Here is a tiny trained network, its code and every weight. The questions are about switching its units off for an input and a class, where a switched-off unit gives its printed mean instead of its output.

import numpy as np


def w(rows, s, z=0):
    codes = np.array(rows[::2]) - 128.0
    scale = np.full(codes.shape[1], s)
    scale[-1] = z or s
    return codes * scale


def norm(h):
    return h / np.sqrt((h * h).mean(-1, keepdims=True) + 1e-5)


def f(y):
    return np.maximum(y, 0)


def log_softmax(a):
    a = a - a.max(-1, keepdims=True)
    return a - np.log(np.exp(a).sum(-1, keepdims=True))


def net(x, mask):
    res = np.array(x, float).reshape(1, 5) / 4 @ E
    u = 0
    for l in range(2):
        y = f(norm(res) @ A[l][:, :-1].T + A[l][:, -1])
        res = res + np.where(mask[u : u + 3], y, B[l][:, -1]) @ B[l][:, :-1]
        u += 3
    return log_softmax(norm(res)[-1] @ U[:, :-1].T + U[:, -1])


A, B = {}, {}
E = w([
[211,211,240,94,102,69,10,121,78,132,220,97],'x0',
[86,74,96,228,137,168,105,89,91,177,153,193],'x1',
[122,82,221,32,110,75,237,15,151,95,159,125],'x2',
[72,117,187,144,140,147,134,136,126,45,212,16],'x3',
[103,149,56,84,2,47,136,202,162,108,223,112],'x4',
],0.0025)
A[0] = w([
[87,92,182,170,137,143,139,1,106,127,220,166,10],'L0N1',
[81,120,188,125,132,124,184,52,138,110,190,125,79],'L0N2',
[62,106,150,202,188,205,118,134,116,54,164,8,3],'L0N3',
],0.0083,0.0036)
B[0] = w([
[114,60,201,117,44,143,206,67,63,229,216,180,225],'L0N1',
[167,110,56,130,129,186,37,136,103,102,81,107,224],'L0N2',
[71,77,150,240,255,12,111,165,177,29,135,54,253],'L0N3',
],0.0049,0.006)
A[1] = w([
[86,172,161,103,194,132,251,86,192,143,2,204,2],'L1N1',
[134,35,113,58,141,171,217,53,135,82,42,114,65],'L1N2',
[38,152,99,64,52,137,245,168,196,81,158,92,32],'L1N3',
],0.0095,0.0034)
B[1] = w([
[140,254,178,135,216,87,189,113,173,205,169,138,233],'L1N1',
[66,135,93,74,92,109,133,59,199,66,77,153,254],'L1N2',
[175,77,127,123,120,202,163,211,62,127,141,78,221],'L1N3',
],0.0061,0.006)
U = w([
[220,225,237,40,92,85,31,140,103,109,173,79,147],'0',
[75,84,102,49,77,150,155,46,174,49,82,130,86],'1',
[120,46,209,142,77,148,143,39,55,195,188,177,153],'2',
[110,232,135,109,204,113,199,87,205,176,89,174,180],'3',
[120,157,2,189,56,111,74,189,130,187,120,229,33],'4',
[143,148,122,211,210,242,68,142,96,169,35,172,1],'5',
[160,94,76,78,69,200,181,229,99,105,136,81,163],'6',
[61,85,168,220,216,65,109,168,155,30,154,41,207],'7',
],0.0076,0.002)

Each question gives the input, the list of numbers given to net, and the class t.
The units are the neurons (one row each of A and B). Each row of codes is followed by its name. A weight is (code - 128) times the scale printed after its matrix; where a second scale follows, it is the last column's (A, B and U).
mask holds one flag per neuron, layer by layer. A switched-off neuron (its flag False) gives its mean, the last column of its row in B, instead of its output. The means were averaged over made-up inputs and are rounded, as every weight is.
A unit's drop is (log p(t) with every unit on - log p(t) with that unit switched off) / (log p(t) with every unit on - log p(t) with every unit switched off).
The circuit of an input: a set's keep is (log p(t) with only the set's units on - log p(t) with every unit switched off) / (log p(t) with every unit on - log p(t) with every unit switched off). Starting from all 6 units, units are removed one at a time, each time the one whose removal leaves the highest keep (on an exact tie, the one counted first), for as long as the keep stays at least 0.8.
circuit, biggest first: the units of the circuit, biggest drop first
k most important neurons: the k neurons with the biggest drops, biggest first
k most important neurons of layer l: the k neurons of layer l with the biggest drops, biggest first
drop when u is switched off: that unit's drop, to one decimal
input [2,-3,7,4,6], class 6: 2 most important neurons : (L1N3, L0N3)
input [0,-6,-5,-3,-7], class 3: circuit, biggest first : (L0N2, L1N1)
input [-4,6,1,-5,-8], class 3: circuit, biggest first : (L1N1)
input [-4,-3,-5,0,3], class 6: circuit, biggest first : (L0N3, L1N3)
input [-3,0,3,1,4], class 6: 3 most important neurons : (L1N3, L0N3, L1N1)
input [3,-2,7,2,-4], class 1: 4 most important neurons : (L1N2, L0N2, L1N1, L1N3)
input [0,-2,-5,2,4], class 6: 2 most important neurons of layer 1 : (L1N1, L1N3)
input [-4,-1,1,0,0], class 3: circuit, biggest first : (L1N1, L0N3)
input [-6,-6,-6,-6,0], class 3: circuit, biggest first : (L1N1, L0N2)
input [6,5,-2,-6,-6], class 2: circuit, biggest first : (L0N2, L0N3)
input [-3,-6,7,1,-6], class 1: 2 most important neurons : (L0N2, L1N2)
input [6,1,3,-4,-1], class 2: 2 most important neurons : (L0N1, L1N1)
input [1,-8,-2,1,2], class 6: 2 most important neurons : (L0N3, L1N3)
input [-2,3,0,-5,-7], class 3: circuit, biggest first : (L1N1)
input [-2,-5,0,0,0], class 3: 4 most important neurons : (L1N1, L0N2, L0N3, L0N1)
input [-7,3,2,1,-4], class 3: 2 most important neurons : (L1N1, L1N3)
input [-6,-2,0,4,5], class 6: drop when L1N1 is switched off : 0.1
input [8,4,7,-2,1], class 2: drop when L0N1 is switched off : 0.8
input [-4,2,-4,1,-8], class 7: drop when L0N3 is switched off : 1.2
input [-2,-6,2,-2,8], class 6: drop when L1N3 is switched off : 0.1
input [4,-1,6,2,-1], class 2: most important neuron : (L0N1)
input [-2,-5,2,0,1], class 6: 2 most important neurons : (L1N3, L0N3)
input [0,-8,7,4,-1], class 1: 2 most important neurons of layer 0 : (L0N2, L0N3)
